B:
1: [-276   -9   -2   -2  165  -61  -20   50    5  296  -84   27    7    5
  -28   28   92 -168   49  119  118 -115  220   41]
2: [-190   39  -86  -33   61  -93 -159 -169  164 -148   63  -17 -153  -80
 -152   76   63 -277  -27  -70  -91   38  -45   94]
3: [  -6   -8  148  -37 -196  181 -121   91  -18 -234  162  -97   21   85
  128 -111  104  -11  -74  -45   26    1   59 -217]
4: [ 145   60  -36  291  132   47  -81  128  -70  284   99   86  -50  -18
  -13 -320 -207  238   94 -267   91  221  -52 -131]
5: [   6  112 -114   47   47 -191 -253  -62   77  113   62  -38  -78 -122
 -182   75  -55 -112   32 -131  -70  260   25    3]
6: [ 102   53   83   70 -150  -99 -136  274 -226  619 -129  -29  279   77
  119   33   31  164  126  161  184  124  408 -160]
7: [ -26 -141  -43   77  -86  313    4 -167   46 -552  220  -83 -249   -2
   27 -199 -129    8  -91 -316  -44   51 -272   20]
8: [ -13  -77  -18   33 -161 -120  -56    0  -12  430  -93 -127  227   46
  122   96   40  -55  159  -36  279  149  344   72]
9: [  -4 -172   37  122  -94  415   81   27 -162 -334  124  -29 -160   66
  124 -268 -156  201  -80 -157   25  -44 -153  -62]
10: [  56   39   71    6 -311   81 -167 -104   83 -385  140   14  -14   66
   76  -83  145  -74  -56  -95 -121   31 -136  -91]
11: [  14  -21   59  -14 -150  162 -150  -26   72 -351  239 -154  -78   18
   51 -114   12  -56  -79 -223    8  125  -53 -148]
12: [ -43   61   53   -5  -48   -9 -162  142 -113  170   -6  -25   41    7
    0   33   49   -1  -12  111    2   41  182 -128]
13: [-150   -3   91   13 -174   75    2    3  -85  -42 -129  203   46  131
  104  -41  225  -47  -13  270  -84 -295   16   16]
14: [ -44  102 -136   41   38 -182 -240 -174  157  -72   83   -1 -139 -125
 -195   62  -17 -196   16 -169 -124  213  -96   72]
15: [-282 -133  115  -58   13   36   92  161  -90  471 -159  -85  221  130
  194   46  165 -110  100  222  348 -206  483   11]
16: [-306 -308   63 -127   80  563  115    4  -40 -630  279 -350 -307    2
   87 -127 -137  -81 -221 -199  133 -114  -12  -66]
17: [-299 -107   76   63   69  273  141 -102  106 -357   73  161 -163  117
   97 -290  143 -139  -57  -32   11 -359 -188   40]
18: [ -78   77  -62   -3  105 -108 -224    2   52   83   86  -96  -98 -108
 -154   66  -37 -134   -5  -88  -24  190   83  -42]
19: [-103   70  -47  -54  153 -100 -254   70   41  131  130 -205  -94 -131
 -170  109  -70 -148  -28 -103   33  244  193 -101]
20: [-297 -142   64  111  152  343  196  -41   30 -276   64  151 -194  107
  101 -342   44  -43  -48  -48   51 -353 -174   37]
21: [-179  -38  104   55   79  203   32   70   31  -99   98   43  -68   84
   87 -240   81  -48  -34  -42   86 -172   -1 -110]
22: [-168  -15   41  -72  161  107 -150   72  119 -133  264 -260 -131  -60
  -47  -64  -27 -176  -76 -228  132  136  124 -176]
23: [  -3   76   88   46  -43   -6 -129  245 -202  351  -73   45  106   51
   39  -22   42  113   28  188   35    2  242 -171]
24: [-182  -19  -14    6  -41  -93  -38  -71   58  177  -94   41   69   38
   29   51  142 -180   74   80   84  -81  153  102]
25: [   9 -132   85  105 -116  374   57   76 -152 -239  116  -26  -86   92
  155 -259  -88  187  -58 -108   53  -58  -78 -116]
26: [  78  105  -56  163 -102 -187 -137  -11  -45  341 -127  184  100   21
  -19  -20   41   47  129   49  -39   86   44   42]
27: [  33  -42  126  111 -193  265    7   60  -82 -205   91   74   -2  138
  176 -271   53  134  -30  -53   10  -98  -87 -141]
28: [ -20   68  -18    0 -121  -48 -198  -61   34 -108   52    0  -42  -22
  -59   43   64 -103  -26  -16 -107   81  -17  -28]
29: [  -3   40   48   98 -144  -79  -59  102 -134  388 -170  144  176   93
   91  -17  112   63  107  190   58  -62  196  -14]
30: [-129   63 -103   -1  107 -132 -200  -98  121    1   78  -56 -132 -113
 -170   70   -9 -212   -2 -113  -49  153   13   35]
31: [-280 -119   43   26  224  271   66    5   80 -227  181  -68 -209   15
   21 -230  -29 -118  -75 -174  120 -131  -38  -47]
32: [-145   68  -30   77  208 -111 -100  115  -49  408  -60   54  -15  -44
  -90  -19  -13  -48   67   66   70   24  183  -27]
33: [ -72 -145   83   75  -74  389   74   35  -96 -342  141  -28 -141   87
  138 -254  -60  106  -94 -111   36 -115 -111  -91]
34: [ -72   48  114   79   47   83  -60  211  -99  211   20   70   41   69
   69 -163   61   67   11   76   76  -71  141 -189]
35: [-219 -133    5   24   16  -52   82   21    0  475 -146  -58  184   80
  139   32   93 -126  158   59  341  -77  372  122]
36: [ 232   69  -50  119 -308 -229 -218  -11  -50  391  -76  -17  234   13
   57   80    7   80  170  -68   77  311  187    1]
37: [  37  101   18  212   94  -13  -87  104  -18  247   40  152   -2   23
   -2 -251  -27  104   76 -100   40   53  -16 -113]
38: [-238   -1  139    3  206  150   -7  251  -68  192   55  -19  -21   56
   49 -162   63  -33  -33   86  156 -155  219 -196]
39: [ 142  -76  -73  150 -106  234  -87  -98  -15 -364  231 -105 -202  -44
   -7 -202 -234  140  -43 -389  -35  257 -240  -40]
40: [-212 -242   17  -18   50  475   97  -62  -25 -579  232 -195 -306    5
   55 -189 -149  -24 -162 -223   54  -87 -145  -17]
41: [-238   -6  145  -80  115  147  -62  235  -81   83   64  -95  -17   42
   42  -51   94  -78  -77  136  107 -136  250 -206]
42: [ 184  150 -117  240  -37 -149 -221 -147  147  -12  130  138  -79  -57
 -109 -192  -73   22   90 -334 -104  290 -244   -6]
43: [-319  -59   41  112  230  183  125  -53  126 -132   58  177 -163   74
   32 -305   99 -149  -11  -58   62 -309 -132   33]
44: [ -96   -8   -1  -47 -121  -94 -129  -25   31  127  -27  -90   82    8
   20  124  105 -153   42   36   79   60  209   24]
45: [ -74  -67  122  -60 -276   14  -37  109 -114  258 -118  -73  252  140
  207   94  193  -36   61  202  184  -86  362  -48]
46: [  15 -113  101  -40 -470    7  -17  -19  -81  157 -137  -62  313  174
  283   97  214  -27  104  140  185  -45  297   41]
47: [ -78  102  -63  170  170  -91  -95  -24   61  166    2  190  -93  -30
 -111 -156   -4  -46   64  -71  -46   11  -83   17]
48: [  90    6    5   55  -70  114 -191    2   59 -215  264 -177  -92  -38
   -6 -131 -100   14  -40 -328   34  273  -47 -165]
49: [-251 -191  146    1  -14  456  160   49  -75 -383  104  -16 -137  137
  184 -260   53    7 -121    9   84 -321  -53  -78]
50: [-212   60  -97   98  298 -175  -76    1   58  402  -64   81  -64  -78
 -148  -14  -18 -143   98   -7   79   24  125   86]
51: [ -89   -7  109  -19  -83  -15  -66  231 -176  450 -121  -53  202   89
  120   59  109   22   62  228  183  -46  405 -119]
52: [ -30 -166  -12  100    3  376   43   -9  -83 -355  192 -122 -228   -1
   51 -229 -210  130  -82 -269   45   58 -152  -44]
53: [-110  -32   -6   43  -38 -123  -31   12    4  398 -123   10  156   51
   70   41   94  -93  135   60  190   -3  264   72]
54: [ -60  -22   31   17   63  144 -114   39   73 -161  234 -167 -116  -21
   -1 -144  -56  -58  -51 -251   92  135   18 -148]
55: [-197  -17  -25   72   91 -121    9   -1   19  416 -139   85   90   34
   21   -1   91 -121  130   83  165  -80  211  113]
56: [  67   83  -87  195 -143 -223  -95 -120   14  316 -164  246  113   32
   -2  -33   76    3  168   23  -34   51  -19  139]
57: [ -85 -136  115  136  -22  397  138  113 -158 -167   57   81  -88  134
  177 -331  -37  177  -48  -26   76 -210  -77  -97]
58: [ -38  -17   -3   73   31  121  -95  -42  100 -212  210  -69 -134  -13
  -10 -183  -53  -46  -26 -270   37  108  -93  -83]
59: [-291  -10  100 -146  215  104 -123  238  -56  109  105 -224  -71  -31
  -42   50   32 -152  -94   89  132  -37  328 -196]
60: [-116 -109  -26    1  -94 -104  -13  -55   49  348  -85 -127  177   41
  105   96   69 -145  149  -35  284   71  318  120]
61: [  30  -51   41   15 -152  217 -115  -46   57 -400  249 -154 -109   16
   62 -141  -32  -18  -80 -268    9  132 -101 -130]
62: [ -10   14    5   51 -196 -114  -90  -26  -17  239 -108   59  155   60
   73   47  126  -46  102   84   58   18  156   43]
63: [  -8  111  -31  137  126 -131 -141  160 -112  496  -83   98   41  -27
  -76  -38  -44   75   98   63   37   96  173  -69]
64: [ -47  -54   26 -120 -200  -81 -166   45   -3  208   11 -282  172    5
   76  210   73 -139   46   -6  204  184  387  -47]
65: [-157   30   -7   33  102 -100  -88   71  -23  343  -76   16   34  -11
  -37   34   49  -90   67   90   91   -2  217    5]
66: [  62   86   56  105 -113  -91 -127  197 -194  464 -139  100  175   62
   62  -11   49  141   94  178   50   40  237  -98]
67: [ -14  -57   16  202  125  236   41  106  -98   35  101   60 -119   32
   46 -326 -156  182   12 -177   87    5  -77  -95]
68: [-133   69  -24  113   96  -56  -62    4   -6  173  -72  195  -47    6
  -67  -86   63  -55   43   82  -53  -95   -8   33]
69: [ -71   -3    5  -76 -218  -56 -156  -87   43  -82   -3  -78   48   14
   21  140  135 -173   -9   48  -21   37  110   25]
70: [   8  120  -13  140  134  -89 -159  130  -53  328   13   81  -14  -40
  -82 -109  -52   58   58  -32   11  119   83 -111]
71: [  19   72  -21   36 -252  -29 -177 -203  106 -350   59  111  -72   16
  -24  -16  131 -127  -38  -53 -216   21 -211   36]
72: [-109   85 -132  135  168 -111 -135 -231  263 -149  127  120 -209  -90
 -178 -144   -1 -211   31 -274  -99   92 -243  100]

[ 181  293  -59   51    9   11  -25  115 -105   75 -210   84  -72 -208
  -38 -228   51  210  109  -39 -275  388 -124   33 -159   65 -188  -75
  309  -31   -5  254 -126  326]	12
[ 115  143   37  -49   56   26    3   45  -27  221  -64   88  -43 -232
    3 -165   -8  132   49 -284 -157  215  -34   48  -74   74 -137   25
  154    5  113  156   23   39]	53
[ 131  -18   92 -128  154   74  127 -187   74  274  -29  -23  -23 -152
 -163  -62 -187  204  127   -4  -62  124  -41   84  196 -107 -392   76
  179 -374  152   47  276   73]	59
[-306  -90  -20  -58  -50   -4 -153 -162   78  146  -16  107   43 -144
   56 -194 -253   26  -79 -120   45  152  176 -172   89   99  277   25
 -216  206  311  -57  111 -179]	72
[-215 -316   85    6   72   58  -96    5   85  -98   48  134  169   -8
   51 -137  -60   -8  -67  169   83 -189  177   42  188   66  133   -2
 -293  -38  222 -183  102  -45]	35
[  11 -121 -116  -47   30  186  174  -49   13   63  151  -95  122  245
  -35   90  -66 -171 -248 -118  169 -220  187   19   25   45  112   -5
 -111   71   -7 -187   67  -72]	63
[-338 -219  -40  116   34   64  121 -116   91    5   66 -116  199  171
   23   76 -222  -28  -10  118  304   36  349  -92  179  -45  203   23
 -237  -55  128 -277  114   -5]	58
[ -36   22  -59   95   14  -33  157  103  -57   41  157   14   82  140
  147   64   47 -185 -189 -389  194   89  264   57 -142   81  280   72
 -104  244   18  -85  -75 -209]	56
[ -68  -63   -8  -99   75   78  120 -320  103  247  -13  -98   16  -24
 -167  -15 -350  140   52   76   89  172   92  -74  239 -126 -161   62
   48 -260  186  -55  291   10]	22
[ -76 -193  212  -43  112  -95  -79   84   49   67  127  252   65 -191
  165 -154   48  -30  -52 -296   34  -44  143  152   64   91  106  131
 -225   62  279  -39  105 -319]	20
[-249 -348  -91   57   26  180  123  -20   69 -122  206  -90  268  357
   48  117  -80 -241 -268   77  339 -361  372  -10  133   53  331  -14
 -381  102   53 -389   59 -105]	67
[-146 -268  123   55  140   18  151   25   81   38  177    3  186   82
   87   81  -39  -62  -20 -119  258 -115  295  125  147  -31   72  112
 -226 -111  147 -230  150 -174]	21
[ -56   24  -18  170   60   -7  173  119  -34   -3   38  -39  116   88
   83   43   29  -11   22 -119  148  178  222   65  -56   -4   81   29
   -4   -8  -10  -74  -62   63]	9
[ 165   30  185  -67  161   38   -1  120   17  219  -61  138   -8 -339
   -4 -184   71  228  182 -212 -210   87  -87  177   23   42 -353   53
  158 -218  147  142   94   99]	15
[  55   -6   -9  179   84  -83  272  143  -75  -82  178   -9  110  238
  119  143  109 -170 -124 -203  256  124  279  184  -89  -34  153   92
  -29   24  -61 -100  -75 -120]	27
[  33  181  -20  104   77   -4  178  -66  -11  166 -134 -101    3  -87
  -96  -28 -147  245  231   46   -8  462   53   -2   38 -122 -249   20
  267 -293   21   89   63  281]	64
[ -32   78   50  -68   22 -158  -60 -182   15  174  -38  165  -95 -211
    2 -197 -207  106   -3 -145  -45  420   34  -21   61  -23   24  105
   50    4  269  143  137 -185]	2
[ 146  237 -219 -118  -15  315  240  -51  -23  457   27 -244   10   34
  -93   83 -103  -15 -108 -553  -28    0   42 -106 -175  117  -87  -42
  201  162  -81    9   25   83]	4
[ -34 -182  110   60   37 -203 -218  114  -45 -361    7  394   37  -44
  122 -298  111  -58 -169  279  -50   74   62  178   61   74  218   13
 -201   62  207   36  -62 -112]	49
[  43  101  125  -21  134  -95  147 -122   39  326    1   15  -49 -224
  -21  -41 -169  187  177 -292   25  408   70   63   73 -108 -217  159
  168 -221  189  104  198  -97]	40
[-163 -359  -36  -59   52  139   69 -128   90  -61  187  -18  187  260
  -16   40 -139 -192 -274  109  255 -345  262   16  207   24  217   19
 -339   15  138 -312  170 -182]	32
[  70   62  -27  129   30    0   43  243  -94 -110    1  101   78   33
  100  -85  180  -41  -79 -102  -22   89   98  127 -152  107   93  -31
   17  108  -40   26 -169  100]	29
[ 169  157  -15  117   84 -129  256    6  -87   19   45   -2  -23  105
   -7   58   -3    6   -9 -104  109  394  118  149  -58 -121  -73   92
  202 -134  -39   75   -8    1]	3
[ 169   52   -9   50   74   40   73  126  -67  -56  -36   67   34    9
  -20  -95  101   42  -28   46  -81   81   -3  147  -46   25 -121  -31
  120  -91  -27   61  -58  184]	51
[  62 -147   80  -99  125  115   65  -18   53  110   65   45   78  -41
  -46  -63  -37   35  -39  -60   -6 -151   48  118  124   12 -145   37
  -37 -152  126  -64  159  -22]	38
[-147 -145   -1   22   18   -7  -57  -74   29  -78   -5   99   77   20
    6 -129 -123    7  -83  172   68   67  137   -7  129   19  141    3
 -155   -7  176  -80   64  -21]	60
[-144 -113 -107   50    1  199   87   65   20   35   71  -88  177  151
   42   33  -28 -105 -138 -111  135 -174  229  -43  -17  119  190  -59
 -171  151   14 -202  -26   50]	37
[ 116   48  -14  124  136  131  350  148  -32  143   87 -178  135  136
    3  183   77   -1   62 -248  146   26  182  142  -68  -38 -162   36
  133 -161 -123  -99   -9  147]	23
[ -49 -182   -2   80   91  115  171   90   14  -54  127  -51  191  197
   34   83   35 -101  -94  -10  193 -174  236  110   58   14   66   10
 -138  -61   -3 -208   24   19]	34
[  43   47   24   97   65  -78  101   86  -52    7   29   73   33   -8
   69  -45   36    5   -8 -134   50  236  125  110  -55   -1   27   56
   47  -11   53   32  -33  -19]	33
[ -49 -190   92   39  123   48   37   16   50  -65   -3   60  127   -2
  -23  -81  -34   83   55  217   48  -42  107  114  171  -32 -108   10
  -72 -244  115 -102  105  119]	41
